Below is a small trained network, with its code and all its weights. Each question gives an input and a target symbol and asks what happens when units are switched off, that is, made to give their printed mean instead of their output.

import numpy as np


def w(rows, s, z=0):
    codes = np.array(rows[::2]) - 128.0
    scale = np.full(codes.shape[1], s)
    scale[-1] = z or s
    return codes * scale


def f(y):
    return y / 2 * (1 + np.tanh(0.7978845608 * (y + 0.044715 * y**3)))


def softmax(a):
    e = np.exp(a - a.max(-1, keepdims=True))
    return e / e.sum(-1, keepdims=True)


def log_softmax(a):
    a = a - a.max(-1, keepdims=True)
    return a - np.log(np.exp(a).sum(-1, keepdims=True))


def net(x, mask):
    ids = ['αβγδεζμξπσφ'.index(c) for c in x.split()]
    T = len(ids)
    res = E[ids] + P[:T]
    u = 0
    for l in range(3):
        q, k, v = (res @ M[l].T for M in (Q, K, V))
        z = softmax(np.where(np.tri(T) > 0, q @ k.T / 2**0.5, -1e9)) @ v
        res = res + np.where(mask[u], z, O[l][:, -1]) @ O[l][:, :-1]
        u += 1
        y = f(res @ A[l][:, :-1].T + A[l][:, -1])
        res = res + np.where(mask[u : u + 8], y, B[l][:, -1]) @ B[l][:, :-1]
        u += 8
    return log_softmax(res[-1] @ U[:, :-1].T + U[:, -1])


Q, K, V, O, A, B = {}, {}, {}, {}, {}, {}
E = w([
[221,135,12,221],'α',
[141,110,102,75],'β',
[142,171,213,177],'γ',
[168,137,157,100],'δ',
[193,169,134,55],'ε',
[100,174,147,132],'ζ',
[175,177,100,63],'μ',
[167,167,187,131],'ξ',
[165,130,96,46],'π',
[43,247,144,74],'σ',
[213,189,194,97],'φ',
],0.015)
P = w([
[2,29,142,167],'0',
[169,121,143,63],'1',
[118,197,153,71],'2',
[138,222,164,93],'3',
[187,226,164,105],'4',
[223,250,140,79],'5',
],0.009)
Q[0] = w([
[26,167,156,137],'0.h0',
[100,137,184,2],'0.h0',
],0.0063)
K[0] = w([
[142,194,204,85],'0.h0',
[34,107,254,151],'0.h0',
],0.0097)
V[0] = w([
[112,210,166,219],'0.h0',
[211,255,151,75],'0.h0',
],0.0074)
O[0] = w([
[254,49,203,152,195],'0.h0',
[217,111,103,87,253],'0.h0',
],0.0093,0.0037)
A[0] = w([
[188,88,90,109,101],'0.n0',
[60,92,115,112,3],'0.n1',
[141,136,88,42,167],'0.n2',
[113,185,143,117,167],'0.n3',
[232,114,222,130,80],'0.n4',
[89,54,39,137,131],'0.n5',
[113,88,78,68,180],'0.n6',
[170,132,128,254,69],'0.n7',
],0.0096,0.0036)
B[0] = w([
[45,217,191,255,157],'0.n0',
[29,123,106,123,127],'0.n1',
[218,158,177,156,181],'0.n2',
[152,102,117,59,158],'0.n3',
[110,148,88,93,251],'0.n4',
[32,153,50,107,130],'0.n5',
[122,195,166,119,133],'0.n6',
[194,138,59,140,139],'0.n7',
],0.0072,0.013)
Q[1] = w([
[89,165,13,114],'1.h0',
[2,85,95,220],'1.h0',
],0.0088)
K[1] = w([
[184,136,97,65],'1.h0',
[140,154,245,1],'1.h0',
],0.008)
V[1] = w([
[67,208,64,94],'1.h0',
[160,144,223,1],'1.h0',
],0.0071)
O[1] = w([
[228,37,30,168,188],'1.h0',
[248,75,169,149,3],'1.h0',
],0.014,0.0053)
A[1] = w([
[175,83,221,96,254],'1.n0',
[108,201,163,105,115],'1.n1',
[73,151,39,7,157],'1.n2',
[254,71,202,193,52],'1.n3',
[232,148,117,143,80],'1.n4',
[139,154,31,176,114],'1.n5',
[180,221,128,110,96],'1.n6',
[134,116,25,130,68],'1.n7',
],0.0098,0.0072)
B[1] = w([
[157,100,142,254,232],'1.n0',
[114,120,114,103,200],'1.n1',
[154,82,163,176,248],'1.n2',
[127,119,177,81,210],'1.n3',
[66,120,103,126,216],'1.n4',
[189,121,156,63,199],'1.n5',
[114,81,135,163,238],'1.n6',
[90,113,178,85,183],'1.n7',
],0.0091,0.016)
Q[2] = w([
[255,24,205,177],'2.h0',
[122,141,151,67],'2.h0',
],0.0098)
K[2] = w([
[1,30,153,98],'2.h0',
[141,217,107,168],'2.h0',
],0.0079)
V[2] = w([
[2,107,100,167],'2.h0',
[133,141,26,95],'2.h0',
],0.0069)
O[2] = w([
[194,254,14,118,152],'2.h0',
[191,97,118,121,1],'2.h0',
],0.0082,0.009)
A[2] = w([
[133,207,109,209,66],'2.n0',
[1,88,190,171,70],'2.n1',
[102,89,194,121,58],'2.n2',
[218,169,101,175,253],'2.n3',
[179,53,127,183,72],'2.n4',
[113,156,84,12,80],'2.n5',
[173,232,136,95,71],'2.n6',
[176,52,76,186,238],'2.n7',
],0.0095,0.0045)
B[2] = w([
[76,222,159,88,185],'2.n0',
[141,41,86,93,247],'2.n1',
[72,159,101,29,209],'2.n2',
[51,102,16,213,205],'2.n3',
[254,127,126,55,219],'2.n4',
[72,24,178,157,158],'2.n5',
[41,95,243,19,164],'2.n6',
[230,216,152,196,212],'2.n7',
],0.007,0.012)
U = w([
[53,47,119,158,116],'α',
[123,84,82,128,121],'β',
[99,193,230,49,39],'γ',
[115,121,96,176,200],'δ',
[133,125,192,160,117],'ε',
[100,182,116,47,232],'ζ',
[153,189,176,74,141],'μ',
[63,103,238,247,223],'ξ',
[118,159,160,20,8],'π',
[118,63,156,254,88],'σ',
[88,78,252,156,3],'φ',
],0.0084,0.0048)

Each question gives the input, a string of symbols that net reads in full, and the target symbol t.
The units are the heads (2 rows each of Q, K, V and O) and the neurons (one row each of A and B). Each row of codes is followed by its name. A weight is (code - 128) times the scale printed after its matrix; where a second scale follows, it is the last column's (O, A, B and U).
mask holds one flag per unit, layer by layer, with each layer's heads first. A switched-off unit (its flag False) gives its mean, the last column of its rows in O or B, instead of its output. The means were averaged over made-up inputs and are rounded, as every weight is.
A unit's drop is (log p(t) with every unit on - log p(t) with that unit switched off) / (log p(t) with every unit on - log p(t) with every unit switched off).
The circuit of an input: a set's keep is (log p(t) with only the set's units on - log p(t) with every unit switched off) / (log p(t) with every unit on - log p(t) with every unit switched off). Starting from the 12 units with the biggest drops (on a tie, the unit counted first), units are removed one at a time, each time the one whose removal leaves the highest keep (on an exact tie, the one counted first), for as long as the keep stays at least 0.8.
units of the circuit, in order: the units of the circuit, biggest drop first
unit that matters most: the unit with the biggest drop
top k neurons: the k neurons with the biggest drops, biggest first
k most important neurons of layer l: the k neurons of layer l with the biggest drops, biggest first
input ξ β δ, target ξ: units of the circuit, in order : (1.h0 1.n0 2.h0)
input φ δ ζ φ γ μ, target φ: unit that matters most : 1.h0
input γ ξ ε, target γ: units of the circuit, in order : (1.h0 0.h0)
input π φ σ φ ξ ε, target π: 4 most important neurons of layer 1 : (1.n5 1.n7 1.n3 1.n4)
input π ξ ζ π δ, target π: 3 most important neurons of layer 1 : (1.n5 1.n7 1.n3)
input π ζ ζ ε μ μ, target π: 3 most important neurons of layer 0 : (0.n5 0.n6 0.n0)
input μ ε μ ξ, target μ: units of the circuit, in order : (1.h0 0.h0 2.n4 2.n7)
input π φ π, target π: 4 most important neurons of layer 0 : (0.n5 0.n6 0.n0 0.n2)
input μ σ ξ ξ ε π, target μ: units of the circuit, in order : (1.h0 2.n4 2.n7)
input ξ ξ σ, target ξ: units of the circuit, in order : (1.h0 2.n4 2.h0)
input ζ ζ α φ, target α: top 3 neurons : (1.n0 1.n5 0.n7)
input ε β β γ, target ε: top 2 neurons : (1.n3 1.n0)
input ξ γ δ ε φ φ, target ξ: top 2 neurons : (1.n6 1.n0)
input φ ξ φ β σ, target φ: units of the circuit, in order : (1.h0 2.h0)
input β γ φ, target β: top neuron : (2.n5)
input φ ζ ξ ζ μ φ, target φ: units of the circuit, in order : (1.h0 2.h0)
input ζ ξ δ φ φ, target ζ: top 4 neurons : (2.n6 0.n4 2.n0 2.n3)
input φ γ ε γ ξ, target φ: 2 most important neurons of layer 1 : (1.n3 1.n0)
input φ μ ζ ξ ζ γ, target φ: 4 most important neurons of layer 1 : (1.n3 1.n4 1.n0 1.n6)
input μ μ α ξ, target α: top 2 neurons : (1.n5 1.n0)
input π δ μ γ ζ σ, target π: top 4 neurons : (1.n5 1.n7 0.n5 1.n3)
input ξ ξ ε ε ε, target ξ: top 2 neurons : (1.n6 1.n0)
input ζ β ξ, target ζ: 2 most important neurons of layer 1 : (1.n4 1.n5)
input π ξ ξ φ δ π, target π: top neuron : (1.n5)
input φ ξ φ β, target φ: top 2 neurons : (1.n3 1.n0)
input ζ γ ζ, target ζ: 2 most important neurons of layer 0 : (0.n0 0.n4)
input δ ξ δ, target δ: top 2 neurons : (2.n3 0.n0)
